Group, then class:
[ 1.09 -0.71 -1.22  0.04  0.99  0.90  3.37 -0.14  1.24  1.58  0.27 -0.78
 -0.11 -0.03  0.19 -1.25  4.46  0.17  0.58  0.49  0.61  0.07  1.09  3.20
  1.57  1.23  1.01 -0.40 -3.62 -0.32  0.61  1.19 -1.31  1.12  0.94 -5.83
 -0.65 -2.77 -0.80  1.59 -1.45 -0.72 -2.18  1.18 -0.27  1.91  0.28  0.08
 -1.56 -1.15  2.59  0.16  0.53  0.26 -0.42  3.92 -3.16  1.03 -2.02  0.17
 -2.60  0.07  0.06 -0.77 -1.50 -1.70  3.60 -3.40 -1.00  0.49] -> bon > Fela
[-1.30 -0.62  1.86 -0.59  0.68 -0.23 -0.89  0.28  0.10  2.17 -1.45  0.00
  0.31  0.00  0.11 -1.59  1.63 -0.55 -0.64 -0.33  1.08  0.64 -2.88  1.61
  0.31  1.32  0.39 -0.89 -2.17 -0.64  0.60  0.67  0.28 -0.54 -0.51 -0.93
  1.06 -2.57 -0.20  2.32  1.98 -0.85  0.00  1.70  1.21  2.77 -1.53  0.16
 -0.60 -1.77 -0.94 -0.08  0.04  0.19 -0.13  2.39 -0.27  0.04  0.11  0.29
 -0.35  0.57  0.64 -0.90 -0.06  0.37 -0.03 -1.40 -0.19  0.85] -> bon > Fela
[ 0.82 -1.09  1.08 -1.04  0.70  0.09 -0.27 -1.10 -0.88  2.73 -0.96 -0.45
  0.63  0.76 -1.84 -1.73  1.24 -0.78  1.02  0.24  1.08  0.02 -4.28  1.52
  0.11  2.07 -0.13 -0.05 -3.09  0.39 -0.48  0.36  2.42 -0.81 -0.89 -0.32
  0.11 -2.17 -0.59  2.83  0.26  5.79  1.76  1.50  1.16  2.70 -1.15 -0.32
  0.71 -1.74 -1.64  0.20 -1.50  0.14  1.14  2.01 -0.75 -0.12  0.09 -0.03
  5.34  0.95  0.42 -0.74 -0.71  5.34  0.10 -0.48  0.55  0.29] -> bon > vubid
[ 0.18 -0.21 -1.14 -1.09  0.11  0.22  1.78  1.05 -0.51  1.56  0.11 -0.29
 -0.65  0.62 -1.04 -1.61  3.40  0.72  0.83  1.06 -1.36  0.96  1.27  4.04
  0.13  0.95  0.32  0.27 -1.15  0.64  0.01 -0.14 -0.13  0.12  0.01 -4.81
 -0.86 -3.21 -0.19  1.99 -1.46  1.44 -1.37 -1.09 -0.39 -0.44 -2.55 -0.30
  2.45 -1.25 -1.42 -0.42  0.86  0.50 -0.91  2.05 -1.76 -0.23 -0.70  0.68
 -2.12  0.29 -0.11 -2.54 -0.69 -0.48  2.33 -2.08  1.14  0.57] -> bon > vubid
[ 1.45  1.16  0.91 -0.07 -1.28 -0.32  3.52 -0.98 -0.47  1.20  1.42 -0.81
 -0.86  1.12 -0.34  0.90  0.28  1.30  0.10 -0.66  1.13  0.99 -0.18 -0.98
 -0.49  0.15  0.45 -0.60 -1.37  0.67 -0.36 -0.37  0.82 -0.06 -0.58 -2.61
 -0.02  0.13  0.35  0.65 -3.17 -0.05 -0.58  0.73 -2.23 -0.24  0.21 -1.48
  0.12 -2.08 -2.17  0.80 -1.39  0.35 -0.93 -1.19 -0.72  0.04 -0.80 -0.29
 -0.03 -1.84 -0.11  0.59 -2.35  0.51  1.43 -2.21  1.61 -1.00] -> boki > sagis
[ 0.50  0.21  1.01 -0.34 -1.03  0.22 -2.75 -2.36  0.13  1.78 -0.08  0.05
  0.05 -1.04  0.73  0.33  0.83  0.39 -0.95 -3.13  1.26  0.51 -3.88 -1.92
  0.20  0.64 -0.28  0.86 -0.76 -1.71 -0.08 -0.17  0.19 -0.81  0.24 -1.60
  1.61 -1.43  0.12  0.05  0.35 -0.31  0.37  1.36 -1.52  2.37  1.45 -0.28
  0.20 -2.40 -2.24 -0.24 -2.58  0.23 -1.67  1.69 -0.83 -0.32 -0.79  1.11
 -0.52  0.80 -0.27 -0.26 -1.83  1.11  1.47 -2.07  1.04 -2.59] -> boki > sagis
[ 0.78  0.89  1.05  0.37 -0.58 -0.61 -2.22 -0.87 -1.25  2.90  0.34 -0.32
  0.65  1.17  0.27  0.31 -0.73  2.43 -0.92  0.78  1.01  2.86 -1.78 -1.56
 -0.38 -1.28 -0.14 -1.23 -1.73 -3.89  0.84  0.60 -0.54 -1.88  0.18 -3.07
  1.13 -3.35  0.82  2.51  0.00 -0.80 -2.06  1.50 -1.49  1.31  5.59 -0.30
  0.02 -2.15 -3.64 -0.81 -1.87  0.32  0.46  0.69  1.08 -0.62 -0.13  1.52
 -6.58 -0.68 -0.30 -1.75  0.25  0.46  2.30 -3.74  3.50 -1.71] -> boki > safo
[ 0.09 -0.21 -0.90 -0.41 -0.69  0.74  2.56 -1.03 -0.08  2.34  0.18  0.72
  0.83  1.49  0.88 -0.85  5.44  1.80  1.39  0.73 -0.25  1.96 -0.82  3.05
 -0.35  0.22  0.58 -1.78 -1.09 -1.35 -0.15  0.68 -2.05  0.64 -0.95 -4.91
 -0.02 -6.31 -0.23  2.72 -1.11 -0.95 -2.19  3.06 -0.43  4.25 -0.14 -1.44
 -0.23 -4.05 -0.01 -1.39 -0.35 -0.06  2.19  4.80 -1.10  0.91 -0.08  1.45
 -8.48  0.09 -0.06 -2.17 -1.16 -0.43  5.47 -4.63 -0.28 -0.65] -> bon > Fela
[-0.85 -0.87 -2.46  0.67 -0.83  0.20  2.30  0.24  0.41  0.61  0.50  0.07
  0.59  0.54  0.26  0.28  3.95  1.46  0.75  1.70 -1.51  0.43  1.26  1.61
  0.91  0.60  1.15 -0.69 -0.75 -1.17  0.21  2.26 -1.37  0.93  0.37 -3.88
 -0.42 -2.99  0.17  0.28  0.15  0.36 -2.38  0.68 -0.91  1.58  0.66  0.86
  1.15 -1.84  0.10 -0.06  0.23 -0.45 -0.38  2.96 -0.99  0.02  0.53  1.66
 -5.76  1.14 -0.33 -1.19  0.33 -0.40  3.18 -3.66 -0.80 -0.73] -> bon > Fela
[-1.26 -0.33 -0.17  0.31 -1.13 -0.41 -0.18 -1.40 -0.63  3.60  1.26  0.61
 -0.12  0.74  0.56  2.40  2.66  1.72  0.15  0.78 -1.12  2.54 -1.09  0.18
 -1.07 -0.89  0.85 -0.71  1.42 -1.70  0.24 -1.32 -0.62 -1.17  0.79 -3.18
  1.12 -2.70 -0.65  0.13 -1.03 -1.65 -1.08  1.11 -1.39  2.65  1.62 -0.96
 -0.27 -3.37 -1.27 -1.26 -1.51  0.11  0.17  1.53  0.26 -0.19  1.03  3.36
 -6.80  0.31 -1.33 -1.17 -0.78 -0.25  4.23 -1.05  2.64 -2.76] -> boki > safo
[ 1.35 -0.46 -2.07  0.60 -3.07  1.68  3.78 -1.19  0.74  1.24  1.47  0.56
  2.05  1.06  1.00  1.00  4.78  0.85  0.38  1.95 -2.58 -0.51 -0.04  1.42
  0.35  2.05 -1.19  1.50 -0.30 -2.79  0.26  0.52 -2.03  0.32  1.61 -1.79
  0.81 -2.52 -0.69 -0.09  1.27  0.97 -2.32  1.59 -0.25  2.54  5.35 -0.05
 -0.44 -2.13 -0.60 -0.88 -0.12  0.76  1.37  4.00 -1.35  0.70 -3.77  2.50
 -5.14  3.74 -0.88 -0.79  0.44 -0.37  3.92 -4.89 -2.14 -3.99] -> bon > Fela
[ 1.37 -0.06 -0.43  1.00  0.35 -0.31  1.33 -0.41 -0.66  1.47  0.73 -0.59
  0.32  0.44 -0.49 -0.16  3.26  1.14  1.14  1.32  0.37  0.62 -1.23  1.28
  0.89  1.69 -0.09  1.22 -1.52 -0.30  0.22 -0.06  0.14  0.61  0.73 -1.12
  0.33 -2.24 -0.23  1.58 -1.01  0.88 -0.91  0.49  1.39  1.52  1.40  1.27
  0.21 -1.28 -0.65 -1.16  0.15  1.10  0.58  2.00 -1.71  0.09 -2.34 -0.33
 -0.62  1.72 -0.39 -0.56  0.65  0.61  1.73 -2.06 -0.18 -1.56] -> bon > vubid
[ 2.57 -0.49 -0.49  0.57 -0.74 -0.08  1.84 -1.01 -0.51  3.80  0.39 -0.50
  1.03  1.21 -1.70  2.18  1.40  0.86  1.69  2.45 -0.10  0.22 -3.01  0.68
  0.84  1.90  0.38  0.49 -6.44  1.60  0.11 -0.15  1.31 -1.65  0.01 -1.73
 -0.52 -0.50 -1.30  2.68 -0.19  0.41 -0.07  0.08 -0.11  2.30  3.32  0.34
  1.06 -1.56  0.57  0.02 -2.00 -1.01  0.08  1.84 -1.85 -0.05 -1.33  0.70
  3.11  1.39 -0.30 -1.29  0.83 -2.57  3.16 -3.07  0.11 -0.93] -> bon > vubid
[-0.55 -0.36 -0.91  1.24 -1.06 -0.07  0.49 -1.56  0.70  2.43 -0.64  1.26
 -0.73  0.12  1.95  1.85  3.87  1.56 -0.42  0.99 -2.65 -0.12 -1.83 -1.38
 -0.17 -0.26 -3.15  0.37  0.66 -4.69 -0.26 -0.08 -1.87 -0.50  2.02 -3.25
  1.74 -2.70 -0.58 -0.28 -0.54 -1.07 -1.45  1.68 -1.72  3.90  4.75  0.71
 -1.26 -3.59 -1.41 -0.83 -1.88 -0.08  0.60  1.84  0.35  0.35  1.09  3.09
 -8.34  2.45 -1.08 -0.36 -0.76 -0.31  4.75 -6.47  1.65 -5.13] -> boki > safo
[ 2.10 -0.99  0.16 -0.01  0.93  0.68  1.35 -0.73  0.33  2.45 -0.28 -0.81
  0.92  0.79  0.29 -1.27  2.77  0.60 -0.46 -0.36 -0.08  0.25 -2.44  1.85
  0.91  1.54 -0.06  0.37 -1.68 -1.57  0.13  0.27  0.25 -0.18 -0.25 -2.31
  0.75 -3.96 -1.39  2.65  1.29  0.98  0.73  1.64  0.94  1.28  1.11 -0.69
  0.33 -3.03 -1.84 -1.35  0.14  1.05  0.28  2.08 -0.26  1.20 -3.14 -1.09
 -0.54  1.61 -0.54 -1.47 -0.57  1.01  1.95 -2.91 -1.15 -0.32] -> bon > Fela
[ 1.43 -0.51  0.80 -2.49  0.57 -0.30 -0.10 -0.81  0.34  2.70 -0.48 -0.07
  0.24 -0.16 -0.32 -2.08  2.97 -0.05 -1.26  1.34  1.23  0.26 -2.82  2.58
  2.63  2.64  0.18 -0.06 -2.70 -1.08  0.14  0.91  0.84 -1.21  0.19 -2.86
  0.53 -3.28 -0.15  1.64  1.73  0.35  1.19  0.96 -0.40  1.74  2.61  0.76
 -0.23 -2.84 -1.50 -0.06 -0.73 -0.02 -0.84  3.17 -1.00  0.02 -2.33  0.64
  1.08  1.73 -0.34 -1.39 -1.25  0.89  2.88 -2.38  0.88 -1.74] -> bon > vubid
[-0.62  0.20  0.85  0.93 -0.77  0.77 -0.15 -0.52  0.74  1.03  0.15  0.14
  0.17  0.24  0.27  1.52  1.75  0.87 -1.21  1.35 -0.28 -0.16 -0.96 -0.26
  0.84  0.47 -1.20 -0.52  0.88 -1.28 -0.05 -0.16  0.35 -1.17  1.32 -2.13
  0.87 -1.68  1.16 -0.33  0.59  0.27 -0.38  0.10 -1.45  0.83  1.82  0.36
  1.37 -2.13 -3.20  0.54 -0.31 -0.44 -1.68  1.28 -1.19 -0.44  0.41  1.15
 -3.54  1.96 -0.43 -1.56 -1.18 -0.20  1.56 -2.18  1.83 -2.08] -> boki > sagis
[ 0.75 -0.08  1.18 -0.08 -0.50 -0.63 -1.47 -0.93 -1.20  2.17  0.67 -0.03
 -1.02  0.53 -0.60  1.57  0.51  1.60  0.97  0.75  1.29  1.34 -0.84 -1.44
 -0.70 -1.38  0.88 -0.56 -0.45 -0.60 -0.14  0.38  1.55 -0.58  1.38 -1.37
  0.06 -1.26  0.91  0.99 -1.52  0.24 -0.12 -0.41 -1.74  0.36  3.06  0.84
  0.77 -1.86 -2.82 -0.25 -1.01 -0.16  0.56 -0.32 -0.39 -0.96  0.45  1.20
 -0.72 -0.61 -0.15 -0.64 -1.12  0.73  1.55 -1.46  3.13 -1.82] -> boki > safo
[-0.24 -0.30 -1.41 -0.16 -0.48 -1.99  2.60 -0.37  1.59  0.69  0.65  0.94
 -0.84  0.27 -0.66 -0.57  4.18  0.95  0.71  1.43 -1.77  0.88  2.39  3.07
  0.40  0.40  0.66 -0.28  0.65 -1.69  0.33  0.27 -1.78  0.93  0.84 -4.51
 -0.04 -3.59  0.23 -0.59 -1.31  0.04 -2.65  1.10 -1.52  0.50 -0.03 -0.29
  0.47 -2.16 -1.02 -0.46  0.83 -0.47 -0.26  3.76 -0.83  0.29 -0.94  2.07
 -4.92  1.57 -0.14 -1.58 -1.35 -0.25  3.23 -3.07 -0.47 -1.05] -> bon > Fela
[ 1.93  0.46 -0.90 -1.05 -0.71  0.31  1.32 -0.69 -0.71  0.98  1.68 -0.20
 -0.07  1.55 -0.25  1.17  2.83  1.80  0.79  0.46 -1.12  0.88  1.40  1.46
 -0.74  0.31 -0.70  0.97  1.34 -2.51  0.18 -0.08 -1.45  0.48  0.57 -5.09
  1.14 -2.14  0.87 -0.09 -0.81  1.02 -1.64  1.18 -3.01 -0.07  1.47 -0.15
  1.89 -3.01 -2.49 -0.24 -1.05  0.10  0.64  1.41 -1.85  0.52 -2.77  1.66
 -2.36  1.28 -1.49 -0.41 -1.62 -0.26  3.41 -4.17  2.36 -2.57] -> boki > sagis
[-0.30 -0.05 -0.71  0.29 -0.50 -0.04  1.08 -0.44 -0.77  1.69  1.78  0.57
 -0.35  2.93  0.07 -0.16  2.78  1.79  0.93  1.54  0.88  1.67  1.23  1.29
  0.45 -0.46  0.54 -1.57  0.34 -1.15  0.25  0.63 -0.96  0.20  0.54 -5.70
 -0.67 -1.63  0.04  1.39 -2.48 -0.90 -0.79  0.33 -0.94  0.96  1.49  0.10
 -0.45 -1.74 -0.88  0.13 -0.25 -0.03 -0.11  1.44 -0.45  0.40  0.29  1.99
 -5.30 -0.18  0.06 -1.05  0.21 -0.46  3.51 -2.56  1.98 -1.10] -> boki > safo
[ 1.33 -0.54  0.40  1.02 -0.77 -0.08  3.38 -3.51 -1.01  1.65  2.28  0.07
  0.66  0.56 -0.21  1.38  2.53  2.42 -0.15  3.08 -0.70  1.06 -0.81 -1.73
 -0.99 -0.10 -0.27  0.81 -0.33 -1.01  0.62  0.18  0.24 -0.70  1.35 -2.32
  0.00 -1.24 -0.20  0.46 -0.19 -0.95 -1.55  0.50 -2.71  1.97  8.28 -0.80
  0.07 -1.00 -2.49 -0.44 -2.09  0.21  0.83  1.08 -0.59 -1.91 -0.68  2.48
 -4.90  0.52 -0.91 -1.22  1.73 -0.02  4.73 -3.98  0.97 -4.80] -> boki > safo
[ 0.27  0.70 -2.02  0.25 -1.55  0.95  3.06 -2.63  0.77  0.07  4.84  0.82
 -0.63  1.39  0.37  3.10  3.95  1.62  1.90  0.06 -2.42  0.40  4.28  1.65
 -0.31 -0.20 -0.50  1.45  1.72 -1.59  1.12  0.07 -3.48  1.45  1.84 -7.25
  0.55 -1.12  0.89 -2.23 -3.49 -0.14 -2.97  2.78 -6.08  0.32  0.69 -0.49
  0.83 -2.23  1.38 -0.18 -1.64  0.92 -0.67  2.75 -3.25  0.42 -1.93  3.19
 -5.03 -0.24 -0.93  0.29 -0.92 -0.38  5.87 -6.25  1.90 -4.87] -> boki > sagis
[-0.47  0.08  0.25 -0.06 -0.52 -0.20 -0.98 -1.94 -0.13  0.91  1.50  0.65
 -0.53 -0.20  0.09  1.29  1.97  1.75 -0.02  0.19  0.48  0.87 -0.02 -0.98
 -1.23 -0.15  0.26 -0.02 -1.11 -0.90  0.23  0.08  0.25 -0.31  0.27 -1.64
  1.04 -1.35  0.86 -0.05 -0.32  0.30  0.63  0.81 -1.74  0.50  1.44 -0.02
  0.33 -1.04 -1.43 -1.50 -0.86  0.04 -0.31  1.72 -0.50  0.36 -0.14  0.71
 -2.35  0.02  0.13 -0.19 -1.06  0.45  1.90 -1.22  0.93 -1.49] -> boki > sagis
